Below is a small trained network, with its code and all its weights. Each question gives an input and a class and asks what happens when units are switched off, that is, made to give their printed mean instead of their output.

import numpy as np


def w(rows, s, z=0):
    codes = np.array(rows[::2]) - 128.0
    scale = np.full(codes.shape[1], s)
    scale[-1] = z or s
    return codes * scale


def f(y):
    return np.maximum(y, 0)


def log_softmax(a):
    a = a - a.max(-1, keepdims=True)
    return a - np.log(np.exp(a).sum(-1, keepdims=True))


def net(x, mask):
    res = np.array(x, float).reshape(1, 8) / 4 @ E
    y = f(res @ A[0][:, :-1].T + A[0][:, -1])
    res = res + np.where(mask, y, B[0][:, -1]) @ B[0][:, :-1]
    return log_softmax(res[-1] @ U[:, :-1].T + U[:, -1])


A, B = {}, {}
E = w([
[128,122,127,137,139,124,128,122],'x0',
[173,60,45,165,73,218,69,160],'x1',
[131,131,128,123,126,127,130,126],'x2',
[124,131,131,120,121,127,125,128],'x3',
[128,131,128,134,128,131,130,132],'x4',
[70,113,184,142,98,255,191,48],'x5',
[197,88,193,185,46,38,80,37],'x6',
[190,197,126,69,155,170,65,36],'x7',
],0.0085)
A[0] = w([
[69,62,142,199,74,90,204,188,81],'n1',
[197,63,225,210,32,39,87,36,70],'n2',
[63,104,214,161,82,255,195,43,71],'n3',
[70,60,137,200,108,81,183,199,122],'n4',
[116,99,162,138,142,95,132,134,251],'n5',
[97,188,177,103,144,66,187,103,65],'n6',
[180,83,41,193,71,222,69,157,68],'n7',
[101,185,221,131,181,82,165,124,69],'n8',
],0.0069,0.013)
B[0] = w([
[162,165,172,82,180,151,76,86,159],'n1',
[75,161,105,95,231,197,194,220,228],'n2',
[194,128,77,193,160,22,44,220,203],'n3',
[204,184,158,91,176,143,101,48,173],'n4',
[120,151,59,190,1,164,157,80,254],'n5',
[74,32,193,61,115,85,104,132,155],'n6',
[45,22,235,34,127,63,144,88,167],'n7',
[73,42,175,62,96,93,117,132,159],'n8',
],0.0086,0.013)
U = w([
[85,32,189,84,116,78,120,117,27],'0',
[79,158,112,112,221,213,195,227,24],'1',
[191,141,96,165,147,1,60,205,60],'2',
[126,147,114,137,71,156,138,94,254],'3',
[135,144,110,137,83,148,145,86,233],'4',
[129,145,122,143,67,148,142,105,226],'5',
[188,188,168,93,174,169,77,26,60],'6',
[123,137,118,151,71,148,149,109,191],'7',
],0.012,0.007)

Each question gives the input, the list of numbers given to net, and the class t.
The units are the neurons (one row each of A and B). Each row of codes is followed by its name. A weight is (code - 128) times the scale printed after its matrix; where a second scale follows, it is the last column's (A, B and U).
mask holds one flag per neuron, in row order. A switched-off neuron (its flag False) gives its mean, the last column of its row in B, instead of its output. The means were averaged over made-up inputs and are rounded, as every weight is.
A unit's drop is (log p(t) with every unit on - log p(t) with that unit switched off) / (log p(t) with every unit on - log p(t) with every unit switched off).
The circuit of an input: a set's keep is (log p(t) with only the set's units on - log p(t) with every unit switched off) / (log p(t) with every unit on - log p(t) with every unit switched off). Starting from all 8 units, units are removed one at a time, each time the one whose removal leaves the highest keep (on an exact tie, the one counted first), for as long as the keep stays at least 0.8.
circuit, biggest first: the units of the circuit, biggest drop first
most important unit: the unit with the biggest drop
k most important neurons: the k neurons with the biggest drops, biggest first
drop of u: that unit's drop, to one decimal
input [-2,8,-6,-7,-7,2,-4,-7], class 0: circuit, biggest first => n7
input [-4,5,2,7,1,-7,7,6], class 1: circuit, biggest first => n2, n3
input [-7,-7,4,-6,1,-7,3,4], class 0: circuit, biggest first => n3, n6
input [1,-6,6,-6,-7,7,-5,4], class 2: circuit, biggest first => n3, n2
input [-3,5,2,7,0,-7,7,-8], class 6: circuit, biggest first => n4, n1, n3
input [0,-6,-8,-1,-5,0,4,5], class 7: circuit, biggest first => n4, n1
input [6,-3,0,7,8,-6,0,7], class 4: 3 most important neurons => n3, n4, n1
input [-6,-6,1,5,5,-5,3,5], class 0: circuit, biggest first => n6, n8
input [-2,3,4,-2,-5,3,1,-8], class 6: circuit, biggest first => n4, n1
input [7,2,-3,-2,0,-4,-2,-3], class 3: 2 most important neurons => n3, n2
input [-3,-5,-6,0,-3,-7,-7,-8], class 6: circuit, biggest first => n4, n2, n3
input [-7,6,-8,-3,-6,6,-6,-8], class 6: 3 most important neurons => n4, n1, n2
input [-4,0,7,8,8,-6,4,-3], class 4: 2 most important neurons => n3, n5
input [-6,6,4,-6,6,4,-4,-2], class 0: most important unit => n7
input [3,-7,0,8,-2,8,3,8], class 2: 2 most important neurons => n3, n7
input [-5,4,-3,-5,-3,-4,-3,3], class 3: circuit, biggest first => n3, n2
input [1,-6,-2,4,5,-5,-2,-8], class 6: circuit, biggest first => n4, n1
input [6,-4,-6,0,3,-5,6,2], class 1: 2 most important neurons => n2, n3
input [-2,-3,5,-2,-7,-2,0,-2], class 4: 2 most important neurons => n3, n2
input [3,1,4,-6,-6,-5,0,4], class 4: circuit, biggest first => n3
input [6,-4,-3,3,0,-1,2,-3], class 3: circuit, biggest first => n3, n5
input [-2,7,7,5,-7,7,-5,4], class 0: 2 most important neurons => n7, n2
input [6,1,5,4,3,-7,8,4], class 1: 2 most important neurons => n2, n3
input [1,-4,-7,-4,-7,5,-3,1], class 4: 2 most important neurons => n2, n7
input [-8,-7,8,1,-6,1,8,-3], class 1: 2 most important neurons => n2, n7
input [-2,6,-2,0,-4,-5,-1,0], class 0: 2 most important neurons => n7, n3
input [-8,-6,4,2,3,1,-7,0], class 3: most important unit => n2
input [7,-5,-6,7,6,7,6,-8], class 6: drop of n4 => 0.8
input [-6,1,2,8,-4,3,8,-8], class 1: drop of n2 => 1.3
